Here is a tiny trained network, its code and every weight. The questions are about switching its units off for an input and a target symbol, where a switched-off unit gives its printed mean instead of its output.

import numpy as np


def w(rows, s, z=0):
    codes = np.array(rows[::2]) - 128.0
    scale = np.full(codes.shape[1], s)
    scale[-1] = z or s
    return codes * scale


def f(y):
    return y / 2 * (1 + np.tanh(0.7978845608 * (y + 0.044715 * y**3)))


def softmax(a):
    e = np.exp(a - a.max(-1, keepdims=True))
    return e / e.sum(-1, keepdims=True)


def log_softmax(a):
    a = a - a.max(-1, keepdims=True)
    return a - np.log(np.exp(a).sum(-1, keepdims=True))


def net(x, mask):
    ids = ['βγεηθλμξπστφψω'.index(c) for c in x.split()]
    T = len(ids)
    res = E[ids] + P[:T]
    r = res
    for j in range(3):
        rows = slice(3 * j, 3 * j + 3)
        q, k, v = (r @ M[0][rows].T for M in (Q, K, V))
        z = softmax(np.where(np.tri(T) > 0, q @ k.T / 3**0.5, -1e9)) @ v
        o = O[0][rows]
        res = res + np.where(mask[j], z, o[:, -1]) @ o[:, :-1]
    y = f(res @ A[0][:, :-1].T + A[0][:, -1])
    res = res + np.where(mask[3:11], y, B[0][:, -1]) @ B[0][:, :-1]
    return log_softmax(res[-1] @ U[:, :-1].T + U[:, -1])


Q, K, V, O, A, B = {}, {}, {}, {}, {}, {}
E = w([
[121,175,85],'β',
[91,164,99],'γ',
[153,149,78],'ε',
[112,81,4],'η',
[131,154,83],'θ',
[155,84,93],'λ',
[95,76,121],'μ',
[78,164,127],'ξ',
[113,128,84],'π',
[55,138,138],'σ',
[143,118,92],'τ',
[56,132,103],'φ',
[93,114,99],'ψ',
[134,131,94],'ω',
],0.022)
P = w([
[143,205,11],'0',
[81,102,99],'1',
[82,103,102],'2',
[83,106,105],'3',
[82,105,103],'4',
[84,108,104],'5',
[84,108,108],'6',
[85,108,106],'7',
[86,111,110],'8',
[86,113,109],'9',
[86,112,109],'10',
[86,114,112],'11',
[87,119,111],'12',
[77,123,125],'13',
],0.012)
Q[0] = w([
[193,123,205],'H0',
[102,102,123],'H0',
[119,93,152],'H0',
[24,118,2],'H1',
[95,157,138],'H1',
[216,164,220],'H1',
[148,158,196],'H2',
[134,127,149],'H2',
[98,120,136],'H2',
],0.031)
K[0] = w([
[150,142,244],'H0',
[108,108,78],'H0',
[112,109,112],'H0',
[102,143,5],'H1',
[153,118,121],'H1',
[164,123,214],'H1',
[130,69,138],'H2',
[115,112,124],'H2',
[136,168,161],'H2',
],0.032)
V[0] = w([
[64,157,132],'H0',
[88,222,116],'H0',
[8,147,141],'H0',
[250,201,104],'H1',
[142,70,160],'H1',
[228,46,52],'H1',
[128,116,125],'H2',
[106,114,129],'H2',
[160,215,146],'H2',
],0.018)
O[0] = w([
[59,147,117,158],'H0',
[9,66,165,218],'H0',
[47,207,82,154],'H0',
[21,77,239,180],'H1',
[180,149,138,7],'H1',
[191,4,114,208],'H1',
[133,124,119,121],'H2',
[152,112,119,121],'H2',
[67,185,198,171],'H2',
],0.016,0.018)
A[0] = w([
[142,61,200,82],'N0',
[84,172,171,139],'N1',
[191,115,166,117],'N2',
[231,138,254,60],'N3',
[211,59,200,64],'N4',
[116,156,221,254],'N5',
[213,102,140,191],'N6',
[137,185,253,26],'N7',
],0.0085,0.006)
B[0] = w([
[219,152,109,254],'N0',
[187,116,145,247],'N1',
[143,105,153,144],'N2',
[94,8,128,127],'N3',
[48,212,108,187],'N4',
[201,158,63,228],'N5',
[94,137,198,173],'N6',
[2,198,189,165],'N7',
],0.016,0.029)
U = w([
[98,137,141,114],'β',
[126,152,171,75],'γ',
[127,145,107,206],'ε',
[163,165,39,237],'η',
[122,186,110,2],'θ',
[177,145,77,185],'λ',
[136,184,38,149],'μ',
[143,73,105,168],'ξ',
[98,146,65,114],'π',
[169,193,103,62],'σ',
[91,94,108,87],'τ',
[131,122,2,106],'φ',
[162,132,164,249],'ψ',
[114,107,171,43],'ω',
],0.013,0.004)

Each question gives the input, a string of symbols that net reads in full, and the target symbol t.
The units are the heads (3 rows each of Q, K, V and O) and the neurons (one row each of A and B). Each row of codes is followed by its name. A weight is (code - 128) times the scale printed after its matrix; where a second scale follows, it is the last column's (O, A, B and U).
mask holds one flag per unit, heads first, then neurons. A switched-off unit (its flag False) gives its mean, the last column of its rows in O or B, instead of its output. The means were averaged over made-up inputs and are rounded, as every weight is.
A unit's drop is (log p(t) with every unit on - log p(t) with that unit switched off) / (log p(t) with every unit on - log p(t) with every unit switched off).
The circuit of an input: a set's keep is (log p(t) with only the set's units on - log p(t) with every unit switched off) / (log p(t) with every unit on - log p(t) with every unit switched off). Starting from all 11 units, units are removed one at a time, each time the one whose removal leaves the highest keep (on an exact tie, the one counted first), for as long as the keep stays at least 0.8.
units of the circuit, in order: the units of the circuit, biggest drop first
top k neurons: the k neurons with the biggest drops, biggest first
heads that matter: for each layer, one digit per head in row order, 1 if its drop is at least 0.15 and else 0, layers parted by /
input ω ε λ π θ π π π π ω π, target λ: top 3 neurons => (N0, N5, N6)
input π τ π λ ε π β, target ξ: units of the circuit, in order => (N4, N7, H1)
input φ π μ ξ θ, target π: units of the circuit, in order => (H1, N0, H0)
input θ ξ π θ φ β π μ, target ψ: top 4 neurons => (N0, N5, N7, N4)
input γ θ β σ π π φ μ ω β, target β: units of the circuit, in order => (H1, N0)
input θ φ ξ θ π π π ξ π ε, target ψ: units of the circuit, in order => (H1, N0, N5, H0)
input ξ β π γ σ ψ φ β, target θ: units of the circuit, in order => (H1)
input θ ε φ σ ε ω θ π β, target ψ: units of the circuit, in order => (H1, N0, N5, H0)
input π ε β τ ψ, target ξ: heads that matter => 000
input γ θ β π π ω π ξ μ ψ ε, target β: units of the circuit, in order => (H1, N0)
input ε ψ θ ε θ, target σ: heads that matter => 111
input β π β β π ξ θ θ θ ε, target γ: units of the circuit, in order => (H1, H2, N1)
input ψ β σ π τ ψ ξ σ μ π θ π σ μ, target τ: top 3 neurons => (N5, N0, N1)
input ε ε ψ ε π φ, target σ: top 4 neurons => (N0, N5, N4, N7)
input ξ ψ β π, target θ: top neuron => (N0)
input γ ξ τ θ ε θ ψ μ τ ε ω, target β: units of the circuit, in order => (H1, H0)
input γ σ θ π γ σ λ, target β: units of the circuit, in order => (H1, H0)
input ψ β π ψ ε θ ω λ φ μ ξ ω β, target τ: top 3 neurons => (N0, N5, N4)
input ψ ε π λ π, target τ: top 2 neurons => (N5, N0)
input λ ε θ, target ω: top 3 neurons => (N4, N3, N6)
input σ π π ψ π, target μ: units of the circuit, in order => (H1)
input π θ ψ ε μ θ θ ξ π ε, target ξ: top 2 neurons => (N4, N7)
input ξ ξ β π ε β θ λ θ σ, target θ: top 4 neurons => (N5, N7, N0, N6)
input τ θ π, target η: top 2 neurons => (N0, N4)
input μ ε π θ ψ π, target φ: heads that matter => 010
input β ε θ π θ ψ, target γ: heads that matter => 011
